In the rows, 128 means zero.
Each row of numbers stands for one element and depends on some of the facts below. Use the named rows to name the rest.

Some facts about the elements:
zefos: uses; planel: sits directly inside; kebul: is of sort; ditroskim: belongs to class
{bragem,skitezul} zefos pozo
{brepas,pufo} zefos grogras
{brostal} zefos bazim
{bunos} zefos zigas
{disel} zefos pigu
{disel} zefos bebusu
{duklil} zefos bragem
{fibraze} zefos klunugru
{fibrik} zefos nini
{fivin,lodo} zefos steflos
{flite} zefos vesam
{fofesul} zefos pluplak
{fuplas} zefos rutoflem
{gidradul} zefos veklol
{grezu} zefos gidradul
{gritrer} zefos tistul
{grobrir,tusun} zefos rusa
{grograk} zefos skogral
{grudek} zefos stunos
{gufak,trimasol} zefos skotrok
{guskel} zefos treflol
{kedro} zefos tonom
{klase} zefos flabra
{klisto} zefos flitran
{kluru} zefos ploris
{koplugo} zefos vedem
{kova,lefiska} zefos pefur
{kova} zefos lefiska
{lebak} zefos pulen
{lebak} zefos pluplem
{liplon,maskal} zefos dubre
{maskal} zefos liplon
{meflin} zefos klisto
{meflin} zefos tatrun
{metredrom} zefos sikles
{nini} zefos ruplisun
{pigu} zefos dreskos
{pigu} zefos betro
{pitrol,skura} zefos sastu
{pletrukel} zefos draki
{pletrukel} zefos kaval
{pota} zefos vakli
{pulen} zefos mustograk
{puvo} zefos lirusa
{revuga} zefos meflin
{saku} zefos zubi
{sastu} zefos vubi
{skepur} zefos vipek
{skepur} zefos groses
{skitezul,zudran} zefos duklil
{stegol} zefos brepas
{stuflu} zefos trevur
{tastezik} zefos muban
{tastezik,zustupe} zefos bonu
{tonom} zefos kedro
{treflol} zefos stuflu
{vedem} zefos kivagri
{vedem} zefos kleflavon
{vipek} zefos skepur
{vuflom} zefos guski
{zesi} zefos plonus
{zustupe} zefos tastezik
planel tezel <- bapul,fibrik,nini,ruplisun,skirul,stukos
planel grustetri <- bazim,brostal,finek
planel druskal <- bebusu,betro,disel,dreskos,pigu
planel lebimon <- biflis,drukubrel,giplina,plimi
planel klusku <- bikas,dofa,lemik,mami,modrul,trotren
planel galogrek <- bikles,dranos,flabra,klase,klave
planel flisi <- biskun,kivagri,kleflavon,koplugo,vedem,vuvur
planel lotik <- bonu,falir,fani,flegos,muban,tastezik,zustupe
planel kluklar <- bragem,brivi,duklil,flamim,pozo,skitezul,zagror,zudran
planel nuve <- brepas,fatol,grogras,kleflek,labin,pufo,stegol
planel vigrel <- bribu,dofo,dubre,liplon,maskal
planel bapul <- broskam,flite,graskor,kluru,ploris,vesam
planel dofa <- bruli,gufak,kleflus,kletra,skotrok,trimasol
planel sigedrul <- brumidram,grobrir,rusa,tusun
planel finek <- bunos,greskil,pudrim,teste,truni,zigas
planel trimas <- butrak,drestis
planel padrin <- butrar,kludufak,piplefer
planel trotren <- dadur,mekeplon,saku,trastis,zubi
planel brifur <- drafler,guski,kleskuris,suski,vuflom
planel flamim <- draki,kaval,kubrorir,pletrukel
planel plobur <- drarel,fibraze,klunugru,lebimon,pagrefla,sigedrul,tromi
planel flepur <- drekla,grabak,kluni,lupel,metredrom,sikles
planel kluni <- dremak,pliboge
planel stukos <- driflam,klustelom,tesusta
planel kleskuris <- drubir,guskel,stuflu,treflol,trevur
planel klutrugrom <- druskal,gritrer,nagar,tistul,trimas
planel lofos <- fivin,gronok,lodo,steflos,truko
planel kavon <- flisi,kluklar,kova,lefiska,pefur,raflezu,stivus
planel bikles <- flitran,gibrus,klisto,meflin,revuga,tatrun
planel stivus <- fofesul,pluplak,trapli
planel fanor <- fudrelok,neda
planel flegos <- fuplas,gonak,grograk,rutoflem,skogral,stodra
planel poto <- gidradul,grezu,nebes,padrin,pugram,veklol
planel raflezu <- gimibrus,lotel,staruk
planel brivi <- groses,skepur,vipek
planel fudrelok <- grudek,stunos
planel drestis <- kedro,tonom
planel trodrek <- lebak,mustograk,pluplem,pulen,somer
planel pludrom <- lirusa,nuve,poto,puvo,solom,trifim,trodrek
planel skirul <- lofos,troplogram
planel flebu <- matofle,stubrifur
planel drekla <- notrek,votra
planel nagar <- nugum,stoda,trosa,zusu
planel gustis <- papoplir
planel falir <- pitrol,plikel,sastu,skura,vubi
planel zagror <- pliklozum,vabrum,vibruvul
planel pagrefla <- plonus,zesi
planel drafler <- pota,vakli
planel solom <- sosku
planel fani <- trine
planel matofle <- vigrel
[bazim,biskun,graskor,groses,guski,kletra,klunugru,neda,pitrol,sikles,sosku,staruk,stoda,stodra,stuflu,stunos] kebul 930
[bebusu,broskam,drubir,dubre,klase,klisto,koplugo,lemik,lirusa,metredrom,pletrukel,plimi,steflos,tesusta,trapli,vuflom] kebul 155
[betro,draki,flite,gonak,kivagri,plikel,rusa,skitezul,stubrifur,teste,tistul,trifim,veklol,vibruvul,votra,zubi,zusu] kebul 623
[biflis,drarel,flabra,fuplas,grabak,grezu,grudek,gufak,mami,piplefer,pluplak,pluplem,skepur,suski,trastis,vakli] kebul 596
[bikas,bragem,butrar,dofo,fibraze,gimibrus,greskil,lebak,meflin,nebes,skotrok,vabrum,zustupe] kebul 591
[bonu,brepas,bruli,dremak,dreskos,fibrik,gibrus,guskel,klave,kludufak,kluru,kova,lupel,mekeplon,pudrim,sastu,skogral,truko,tusun,vuvur] kebul 133
[butrak,dranos,drukubrel,fofesul,kleflus,kubrorir,lodo,mustograk,nugum,papoplir,pota,revuga,rutoflem,saku,skura,stegol,tastezik,tonom,trevur,trine,tromi,vedem,vesam,zudran] kebul 314
[dadur,gritrer,gronok,kedro,klustelom,lefiska,maskal,pliklozum,ploris,pozo,pulen,tatrun,zesi,zigas] kebul 16
[driflam,duklil,flitran,giplina,grograk,kaval,nini,notrek,pliboge,plonus,pufo,puvo,vipek,vubi] kebul 620
[bazim,biflis,bonu,brepas,dofo,drukubrel,giplina,grezu,klisto,kludufak,lebak,liplon,meflin,muban,nugum,plimi,pluplem,revuga,tastezik,tonom,trastis,trifim,votra,zudran] ditroskim b
[bebusu,betro,bikas,bragem,butrak,disel,dranos,drubir,duklil,flabra,gibrus,groses,grudek,gufak,klave,mami,pigu,pitrol,ploris,pufo,pulen,rutoflem,sastu,skitezul,skogral,skotrok,skura,stegol,stodra,suski,treflol,trimasol,zustupe] ditroskim d
[biskun,bunos,drarel,dremak,fibraze,guskel,kivagri,kleflavon,klunugru,koplugo,lemik,pliboge,pudrim,steflos,tatrun,teste,tromi,trosa,truni,vakli,vedem,vuvur,zigas,zusu] ditroskim e
[bribu,dadur,dubre,fivin,gidradul,gritrer,grogras,kaval,kleflus,klustelom,kubrorir,lefiska,lodo,lotel,nebes,notrek,piplefer,pletrukel,pugram,ruplisun,saku,somer,tesusta,tistul,truko,tusun] ditroskim c
[broskam,brostal,bruli,brumidram,butrar,draki,dreskos,driflam,fatol,fibrik,flite,gonak,grabak,graskor,grobrir,gronok,guski,kedro,klase,kleflek,kletra,kova,labin,lirusa,lupel,maskal,mekeplon,metredrom,modrul,mustograk,neda,nini,papoplir,pefur,plikel,pliklozum,pozo,puvo,rusa,skepur,sosku,stoda,stubrifur,stuflu,trevur,trine,troplogram,vabrum,vibruvul,vipek,vubi,vuflom,zubi] ditroskim a
[flitran,fofesul,fuplas,gimibrus,greskil,grograk,kluru,plonus,pluplak,pota,sikles,staruk,stunos,trapli,veklol,vesam,zesi] ditroskim f

Some rows with their names:
[131 110 128 127 114 128 126 118 118 129 121 124 124 120 139 127 114 125
 123 139 139 131 140 142 122 130]: trodrek
[130 114 127 127 114 129 126 117 114 130 121 125 123 119 138 129 116 124
 123 138 138 130 141 140 122 129]: pludrom
[130 113 129 133 131 127 127 120 128 126 118 110  95 169 104 113 124 112
 107 158 118 111 122 116 120 134]: mustograk
[105 133 144 135 124 107 128 134 142 125 126 134 114 128 116 128 123 139
 130 122 124 164 127 120 129 119]: truko
[134 129 131 131 142 117 127 136 115 111 129 147 124 149 126 109 131 136
 133 142 124 133 126 107 127 121]: kleflus
[125 123 130 125 124 131 131 117 108 129 124 126 120 118 135 135 122 129
 130 133 140 124 142 132 130 126]: trotren
[185 165 119 105 232 119 147 113 195 172 107  59  90 130  72  66 134  67
 171 114 143 124 153 130  81 156]: betro
[137 147 137 128 121 118 138 136 117 117 131 154 154 103 150 132 126 148
 138 124 126 155 135 137 113 122]: guskel
[124 121 127 126 122 129 129 118 109 128 124 123 119 116 136 137 121 127
 130 131 140 127 141 132 128 127]: kleskuris
[132 122 131 145 124 115 113 121 144 125 134 154 133 123 121  93 119 133
 107 121 129 138 126 141 125 134]: piplefer
[117 136 130 141 112 130 127 107 159 142 130 102 100 155 100 140 147 111
 117 131 107  96 112 101 103 148]: groses
[129 119 121 129 123 127 130 115 103 126 126 122 116 116 140 140 122 124
 132 129 142 129 142 134 127 128]: drestis
[118 132 117 144 144 138 119 125 120 121 140 125 141 119 119 121 134 116
 124 122 129 115 125 144 142 128]: kedro
[127 120 121 128 122 129 129 115 104 126 125 122 116 116 139 139 122 124
 132 129 140 128 142 133 126 127]: trimas
[142 137 123 134 115 122 116 133 128 113 131 159 172 109 141 108 110 154
 125 116 129 149 136 160 129 134]: grezu
[135 145 141 127 125 124 145 124 133 131 129 130 128 130 124 141 130 131
 122 127 128 127 127 127 118 129]: bruli
[131 127 127 131 134 122 129 128 117 129 130 141 119 125 129 125 128 132
 127 127 133 137 131 123 131 126]: trosa
[141 120 125 112 138 123 133 132 132 137 125 136 107 113 143 123 131 140
 125 112 127 134 130 125 124 125]: zusu

Name these rows:
No name comes twice in this set of rows, the named rows included.
[143 150 136 131 126 113 137 140 121 115 136 161 157 107 150 127 129 148
 139 121 124 160 131 132 113 119]  tusun
[141 131 118 126 134 122 125 132 113 130 125 140 123 134 123 127 121 143
 126 125 131 143 134 124 141 130]  liplon
[118 130 125 144 152 129 110 133 123 126 140 152 137 124 114  97 134 130
 120 123 130 129 126 130 152 123]  dadur
[130 128 132 129 134 122 127 128 119 129 127 140 123 126 128 121 127 134
 127 131 131 137 132 122 131 125]  truni
[117 120 127 136 129 130 123 109 139 160 120 107  77 158  88 130 135 113
 104 139 123 108 122 100 134 141]  pefur
[117 136 131 141 130 122 120 117 130 126 135 145 126 117 119 113 126 139
 120 114 136 127 135 131 136 131]  drarel
[ 95 125 127 147 147 124 105 137 131 122 138 139 134 123 109 100 130 129
 128 120 127 142 125 133 155 119]  klustelom
[130 135 133 132 114 119 125 122 130 143 126 144 124 123 129 131 129 138
 130 130 128 142 133 110 121 132]  vuvur
[110 118 132 136 142 114 121 126 134 141 125 128  82 148  96 115 129 126
 112 130 125 140 125 106 140 126]  ruplisun
[153 114 120 106 130 123 125 139 137 142 116 138 119 123 137 117 117 149
 118 117 125 142 130 133 131 131]  trifim
[124 111 122 118 130 127 119 120 141 168 117 124  71 133 113 120 136 135
 108 125 117 121 128 101 130 135]  kivagri
[127  40 150 107  90 133 106  95 209 149 153 144 140 198 116 153 118  62
 142  85 251  69  93  52 213 129]  pozo
[138 127 129 111 133 130 139 135 142 136 126 121 116 117 137 134 133 132
 125 115 121 122 123 133 120 128]  stubrifur

Now the same elements, written a new way:
Known rows:
[126 103 131 143 101 121 142 155 113  92 137 136 107 174 116 122 122 100
 144 104 118 123 143 118 160 121 145 125 143 181  97 151 150 133 159 139
 158 182 143 105 122 117 114  93 152 143 132  88 115  92 133 127 126]: trifim
[119  72 158 104  99 111 132 127 117 100 155 134 101 166 139 137  85 136
 149  81  96  83 145 104 151 129 116 134 134 173  97 139  90 167 118 148
 128 184  85 136 102 120 148  95 177 122 157  96 115 125 150 139  89]: mustograk
[114  95 124 128 102 120 120 153 124 118 146 130 103 155 125 138 117  95
 169  78 128 102 141 112 145 113 118 154 145 164 108 145 123 149 129 137
 131 165 118  90  98 131 139  97 153 152 120 108 120 113 149 123 113]: kleskuris
[140  86 132 108 133  89 102 187 144  82 187 139  99 127 101 182 156  61
 208  62 129 104 161 115 115 120  96 159 185 135  91 142 235  86 152 142
 171 135 160  67  74 143 105  88 136 182 108 143  86 125 148 138 122]: zesi
[113  95 124 129 102 121 120 154 123 118 147 129 104 155 125 138 117  95
 169  78 129 102 141 111 145 114 118 153 145 164 109 145 124 148 131 137
 130 166 117  90  98 130 140  97 154 151 120 108 120 114 149 124 113]: finek
[109 103 116 124  94 106 121 152 103 104 154 115  63 163  95 154 120  99
 177  97  91 126 131 139 135 129 107 137 141 162 110 143 169 135 130 132
 127 182  98 106 101 134 132  99 161 129 116  83 137 131 134 140 103]: lefiska
[114  95 124 129 101 120 120 153 123 118 147 129 104 155 124 139 117  95
 168  78 128 101 141 112 144 114 118 154 145 163 109 145 124 148 130 138
 130 165 117  90  98 131 139  97 153 151 120 108 121 113 149 123 112]: bikles
[124 101 146 133 104 103 124 143 121  96 143 127  91 154 127 156 119 115
 160  78 117 112 156 101 134 119 133 152 157 152  85 130 160 144 124 143
 149 166 117  97  96 145 134 113 144 137 130  84 114  91 139 145  91]: stoda
[124 127  93 151 116 116 118 166 118 123 133 138 107 145  87 130 154  74
 158  82 126 130 142 133 139 109 141 145 146 174 101 131 196  99 154 131
 172 163 156  88  96 125 111 104 134 146 108  95 129 119 114 130 123]: gufak
[120 115 144 131  95 106 133 141 126 104 139 133  92 171 117 127 137  98
 146 100 116 109 143 123 162 112 118 129 146 155  89 140 153 121 142 135
 142 173 138  96 108 135 120  99 153 148 128  82 121  99 129 129  98]: drubir
[117  99 130 128 106 107 119 163 105 108 163 131  92 180 116 141 125  96
 179  93 105 114 119 144 136 115 106 125 144 167 103 142 148 135 141 133
 141 165 106  93  99 156 125  89 167 137 118  94 133 138 146 127 117]: somer
[133 107 137 124 130 106 119 175 107 106 156 135 111 153  93 153 157  60
 193  93 121 118 132 137 112 116  99 141 164 166 103 144 214 104 156 149
 182 151 133  71  90 139  88 108 150 143 101 117 120 142 138 131 107]: saku
[118  71 156 110  91 108 127 132 115  90 162 124  79 163 139 153  90 125
 160  93  94  94 137 109 143 138 104 132 141 153  99 152 109 162 125 139
 116 178  82 122 104 128 148  91 174 139 143  95 117 117 153 134  89]: zigas
[122 102 175 132  84 120 138 124 116  85 151 143  94 185 157 129 106 129
 141 110 100 105 125 109 177 118 112 122 130 166  95 154  90 169 141 146
 136 184 107 131 115 120 126  99 175 122 153  94 115 102 147 126 103]: betro
[119  83 156 125  81 131 143 123 114  84 147 131  82 169 142 126  96 117
 135 122  98 103 130 108 169 135 112 117 127 159 100 171  88 147 153 139
 123 187 106 128 133  95 131  82 173 150 149  89 121  95 143 121 102]: bonu
[125 100 210 113  93 103 141 124 101  90 156 131 100 208 160 132 124 113
 162 120 107  87 115 126 151 111  73 107 150 148  85 153 104 167 135 156
 136 162  86  86 109 159 109 105 186 127 137  94 126 116 163 123  71]: dubre
[123  77 142 114  78  79 116 143 142  81 173 134  56 183 122 160 103 118
 177  82  76 124 133 142 181 132 100 107 128 172 122 149 158 166 129 118
  95 206 111 145  87 135 155  81 178 127 146 115 105 143 141 128 126]: kaval
[130  99 139 138 111 106 117 141 124 106 144 136 106 153 132 148 121 113
 161  68 117 111 148 107 136 113 132 142 146 166  96 130 151 148 130 141
 153 164 118 103  89 138 135 109 147 133 135 102 115 108 139 137 102]: plikel

Which element is each row?
No name comes twice in this set of rows, the named rows included.
[120  79 167 108  91  91 131 126 133  97 152 131  93 181 143 137  99 135
 147  78 105  85 153 110 162 118 118 124 144 157  86 132 110 161 114 137
 116 180 105 114 100 151 154  92 170 137 152  87 111 104 149 137  87]  lirusa
[121  88 151 128  86 122 147 130 114  92 143 140 100 189 140 111  97 124
 130 112 102 104 132 116 181 127 127 106 125 181 101 159  89 160 150 137
 127 194 115 131 128 109 133  83 176 136 152  90 118 102 142 119 115]  pluplem
[119 104 131 132 104 107 116 156 106 108 161 132  89 174 120 144 129  94
 177  96 106 116 116 141 137 116 102 126 143 161 105 144 150 138 143 131
 139 163 105  94  95 151 125  94 165 138 116  99 133 138 143 124 112]  bribu
[123 107 139 137  94 110 143 140 123  99 129 129  96 171 115 121 133  94
 136 109 120 114 147 119 162 121 128 118 145 160  92 150 155 122 154 132
 141 177 144  91 120 121 118  93 151 159 127  83 119  87 126 123 104]  plimi
[122  88 174 123  88 103 131 124 122  84 151 128  84 171 153 153  98 138
 151  86 103  99 149  95 154 125 120 139 147 152  85 139 113 173 116 146
 129 177  97 118 102 142 145 107 163 128 150  85 110  90 150 142  83]  guski
[113  88 151 119  91 109 125 144 103 102 165 131  84 196 137 135 103 119
 168 103  91 105 113 139 152 120 101 114 132 169 104 148 102 162 132 134
 122 178  83 116 107 154 139  86 185 125 135  87 133 138 154 125 109]  grogras
[127  75 139 119  83  80 116 134 154  79 166 135  67 163 136 163  93 139
 160  56  90 115 163 109 181 129 127 126 134 167 108 136 149 174 116 123
 102 200 120 147  82 126 169  89 162 132 159 114  90 111 141 139 121]  draki
[122  68 167 106  94 105 127 133 119  83 169 128  81 163 145 157  93 123
 164  94  97  90 138 106 145 137  97 130 145 149  96 156 111 161 130 142
 119 174  87 119 104 126 143  87 175 144 145 106 110 116 159 132  90]  tatrun
[119 114  97 135  99  72 113 169 136 111 143 117  63 164  69 159 153  77
 184  71 105 146 153 156 143 117 127 128 152 165 111 124 251 109 131 111
 128 183 151  84  81 162 134  99 138 144 102  86 123 124 114 139 118]  pletrukel
[128  86 137 120 114 106 124 146 113 108 146 130 105 150 115 149 115 101
 165  82 110 104 144 116 126 129 117 138 147 170 104 140 158 142 134 141
 148 170 105 105  93 126 129 104 159 136 128 106 119 129 140 134  93]  tromi
[122  81 165 110 102 116 131 121 110 102 152 136 107 161 147 138  94 132
 147  87 102  81 140 100 145 127 106 136 136 165  96 142  89 168 123 152
 135 175  81 127 101 113 140 104 176 124 152 104 118 124 151 135  79]  trevur
[128 110 106 140 118 127 135 164 109 109 130 134 114 140  84 126 143  69
 150 102 126 122 148 120 134 127 135 141 149 176 103 151 190  96 168 140
 175 169 152  89 114  95  98 100 140 157 112 101 122 108 119 127 116]  revuga

The same elements again, as new rows of numbers:
Known rows:
[116  95 112 122 101 153 118 138 146 107 143 107 164 129  86 114 111 130
 132 138 146 138 122  99 140 143 134 128 143 133 125 133 125 145 123]: sastu
[138 108 109 116 142 135 137 146 144 122 111 124 136 128 100 115 139 132
 133 133 116 129 124 147 150 118 113 125 132 148 150 131 117 121 137]: bebusu
[138 154 118 125 141 129 123 115 106 124  97 130  98 103 135 132 141 131
 124 117 112 122 124 152 125 117 144 142 129 129 141 125 115 120 130]: broskam
[121  88 122 129 155 154 155 144 141 112 105 124 136 124 103 102 115 121
 134 154 136 129 123 128 131 126 125 128 136 134 127 139 109 125 125]: ploris
[124 126 130 124 131 137 148  84 121 127 139 134  88 110 124 144 132 142
 116 152 124 130 154 139 119 119 141 137 118 101 148 150 105 124 130]: pliklozum
[130 139 127 125  90 129 128 102 115 103 184  93 112 132 118 144 107 125
  96 136 146 157 135 106 105 152 155 134 119  91 112 130 114 139 124]: fofesul
[132  92 130 122 141 133 167 138 146 114 140 152 166 129 132 122 101 155
 122 130 135 138 129 121 115 129 123 130 127 112 116 149 117 128 121]: drukubrel
[115 100 122 124 101 142 138 134 147 105 157 136 179 124 114 127  94 160
 125 129 149 149 123  96 114 150 137 128 132 109 111 133 127 149 113]: revuga
[136  96 114 125 145 140 149 142 146 116 119 127 143 130 101 114 126 131
 126 138 126 130 124 132 142 125 116 126 136 142 137 141 115 126 132]: skotrok
[114 135  99 131 119 146 138 143 184 122 164 132 139 121  88 130 120 109
 134 110 134 158 154  98 145 144 117  74 125  94 167 136 134 168 167]: bragem
[128 113 136 111  84 151  87  75  95  97 145  97  82 115  94 174 135 172
 105 171 144 134 119 119 125 111 171 165 116 148 139 114 118 139 102]: skepur
[115 109 107 123 112 154 127 138 155 113 130 110 149 119  77 118 120 133
 126 145 135 141 119 109 137 137 129 131 139 141 137 119 123 152 117]: grudek
[133  98 115 120 150 146 153 142 151 122 113 127 134 122  95 113 127 126
 125 149 122 130 124 134 140 118 116 131 135 144 142 136 114 132 125]: suski
[116 100 121 107 139 133 153 154 150 124 121 149 142 123 122 110 114 155
 146 144 119 133 133 143 133 117 113 123 118 122 139 123 116 127 119]: zusu
[130 117 118 112 135 125 143 147 139 122 120 146 133 121 127 123 126 157
 138 130 114 134 127 150 134 120 115 122 117 126 143 120 118 123 128]: bazim
[138 147 118 131 124 127 132 123 103 127 127 104 103 119 134 150 133 125
 118 128 117 131 128 154 130 122 130 141 122 120 139 125 112 115 128]: sikles
[150 110 122 116 124 119 130 137 118 125 123 145 146 119 135 121 126 129
 135 118 119 122 121 142 137 130 125 121 141 123 133 152 126 114 141]: padrin
[155 107 129 104 116 115 129 114 126 125 143 144 129 122 125 139 141 146
 135 131 121 139 136 160 131 124 126 104 118 109 158 155 126 107 160]: flamim

Which element is each row?
No name comes twice in this set of rows, the named rows included.
[132 144 121 127 140 136 142 106 120 130 116 133  99 103 127 136 131 130
 109 133 113 120 134 134 124 117 139 153 133 125 137 136 111 134 115]  grabak
[102  94 109 133 108 161 130 139 148 109 134 111 157 122  83 108 106 129
 132 152 144 133 123  93 138 147 130 133 149 132 122 130 119 151 112]  pulen
[118 151 114 137  95 145 120 119 113 121 140  91 117 106 111 155 118 124
 112 141 133 141 118 121 118 138 144 148 132 118 129 111 120 147 106]  fuplas
[106 120 105 118 106 148 127 135 169 121 157 118 131 123  83 121 123 116
 144 135 133 152 154 110 145 139 122  89 123 101 163 131 128 154 153]  skitezul
[108 120 112 121 105 145 129 145 148 117 131 132 152 107 104 128 108 155
 133 141 131 143 115 113 124 137 129 133 130 126 131 105 129 157 103]  grezu
[141 137 125 122 129 128 139  87 120 126 137 136  96 109 125 152 143 149
 112 134 119 135 146 147 121 118 139 133 116 110 155 147 112 121 139]  vabrum
[105 119 119 109 100 139 125 113 145 103 161 125 107 125  95 113 112 148
 121 154 136 146 142 101 124 142 143 126 120 107 130 117 114 154 117]  lefiska
[137 151 113 135  87 132 109 119 107 116 151  93 142 118 122 160 122 131
 111 113 136 145 117 124 119 144 145 141 131 116 125 122 126 134 125]  grograk
[150 143 121 128 136 125 130 110 109 122 117 135 124 111 140 137 134 133
 113 105 120 125 125 140 121 124 144 143 134 124 130 145 118 119 134]  driflam
[115 108 107 124 109 154 125 140 152 113 129 110 148 117  78 117 119 131
 128 147 136 139 117 108 138 139 128 131 142 141 135 120 124 153 117]  gufak
[132 106 105 125 103 143 113 142 145 107 136 112 178 128  89 121 121 137
 127 117 140 140 113 109 140 144 130 127 145 143 129 132 130 140 131]  pufo
[142  89 121 108 132 135 131 123 138 113 129 119 118 135  93 133 147 151
 133 155 126 139 134 158 147 111 119 115 112 141 163 136 115 111 149]  groses

